Here is a tiny trained network, its code and every weight. The questions are about switching its units off for an input and a class, where a switched-off unit gives its printed mean instead of its output.

import numpy as np


def w(rows, s, z=0):
    codes = np.array(rows[::2]) - 128.0
    scale = np.full(codes.shape[1], s)
    scale[-1] = z or s
    return codes * scale


def f(y):
    return np.maximum(y, 0)


def log_softmax(a):
    a = a - a.max(-1, keepdims=True)
    return a - np.log(np.exp(a).sum(-1, keepdims=True))


def net(x, mask):
    res = np.array(x, float).reshape(1, 4) / 4 @ E
    y = f(res @ A[0][:, :-1].T + A[0][:, -1])
    res = res + np.where(mask, y, B[0][:, -1]) @ B[0][:, :-1]
    return log_softmax(res[-1] @ U[:, :-1].T + U[:, -1])


A, B = {}, {}
E = w([
[138,8,192,138,170,20],'x0',
[188,194,121,192,163,108],'x1',
[190,182,119,32,95,94],'x2',
[136,73,200,191,61,230],'x3',
],0.013)
A[0] = w([
[136,136,153,225,135,161,139],'n0',
[121,123,118,115,71,149,81],'n1',
[134,155,82,84,129,162,65],'n2',
[132,134,118,52,117,97,70],'n3',
[96,160,129,90,81,208,131],'n4',
[246,141,143,91,148,102,167],'n5',
[107,56,176,115,128,74,240],'n6',
[75,146,114,178,134,130,105],'n7',
[169,86,196,127,33,156,214],'n8',
[180,162,118,164,153,120,3],'n9',
[82,160,123,103,87,164,133],'n10',
[142,135,131,208,122,171,77],'n11',
[85,76,153,168,176,154,86],'n12',
],0.014,0.0028)
B[0] = w([
[59,136,132,69,187,198,220],'n0',
[100,141,85,141,95,98,173],'n1',
[93,114,148,151,83,125,192],'n2',
[59,163,148,96,148,127,202],'n3',
[97,134,100,175,35,146,235],'n4',
[219,200,77,136,133,147,211],'n5',
[174,64,122,136,81,69,251],'n6',
[147,138,138,161,125,147,176],'n7',
[96,103,114,251,104,202,249],'n8',
[161,129,116,128,140,109,164],'n9',
[108,100,136,161,89,127,200],'n10',
[122,171,147,83,174,189,206],'n11',
[94,75,175,166,150,146,218],'n12',
],0.011,0.016)
U = w([
[122,191,127,113,236,207,101],'0',
[206,190,97,34,148,35,124],'1',
[2,151,149,116,163,200,168],'2',
[2,111,132,75,81,65,89],'3',
[135,135,110,196,20,170,130],'4',
[119,106,168,25,143,178,1],'5',
[113,7,177,155,170,88,202],'6',
],0.0093,0.0047)

Each question gives the input, the list of numbers given to net, and the class t.
The units are the neurons (one row each of A and B). Each row of codes is followed by its name. A weight is (code - 128) times the scale printed after its matrix; where a second scale follows, it is the last column's (A, B and U).
mask holds one flag per neuron, in row order. A switched-off neuron (its flag False) gives its mean, the last column of its row in B, instead of its output. The means were averaged over made-up inputs and are rounded, as every weight is.
A unit's drop is (log p(t) with every unit on - log p(t) with that unit switched off) / (log p(t) with every unit on - log p(t) with every unit switched off).
The circuit of an input: a set's keep is (log p(t) with only the set's units on - log p(t) with every unit switched off) / (log p(t) with every unit on - log p(t) with every unit switched off). Starting from the 12 units with the biggest drops (on a tie, the unit counted first), units are removed one at a time, each time the one whose removal leaves the highest keep (on an exact tie, the one counted first), for as long as the keep stays at least 0.8.
units of the circuit, in order: the units of the circuit, biggest drop first
unit that matters most: the unit with the biggest drop
top k neurons: the k neurons with the biggest drops, biggest first
drop when u is switched off: that unit's drop, to one decimal
input [2,0,-6,3], class 2: units of the circuit, in order : (n0)
input [8,5,1,0], class 1: units of the circuit, in order : (n5 n8)
input [2,8,-8,-2], class 0: units of the circuit, in order : (n4 n11)
input [2,-7,8,-3], class 1: units of the circuit, in order : (n5 n8)
input [-5,-6,3,-4], class 3: units of the circuit, in order : (n8 n5)
input [-7,6,-4,1], class 2: top 3 neurons : (n5 n0 n4)
input [0,-4,-4,-4], class 6: top 2 neurons : (n4 n0)
input [-5,1,-1,4], class 2: top 2 neurons : (n0 n6)
input [4,3,-7,4], class 2: top 2 neurons : (n0 n11)
input [0,0,-7,-5], class 6: top 2 neurons : (n11 n3)
input [-2,-5,-2,-7], class 3: top 3 neurons : (n8 n0 n11)
input [-8,1,-6,1], class 2: top 2 neurons : (n0 n11)
input [-4,8,4,-1], class 1: drop when n8 is switched off : 0.3
input [-4,7,-4,-7], class 0: unit that matters most : n6
input [-7,6,-5,-1], class 2: drop when n5 is switched off : 0.4
input [-5,7,-1,-7], class 1: drop when n8 is switched off : 0.3
input [-5,5,-2,3], class 2: top 2 neurons : (n0 n5)
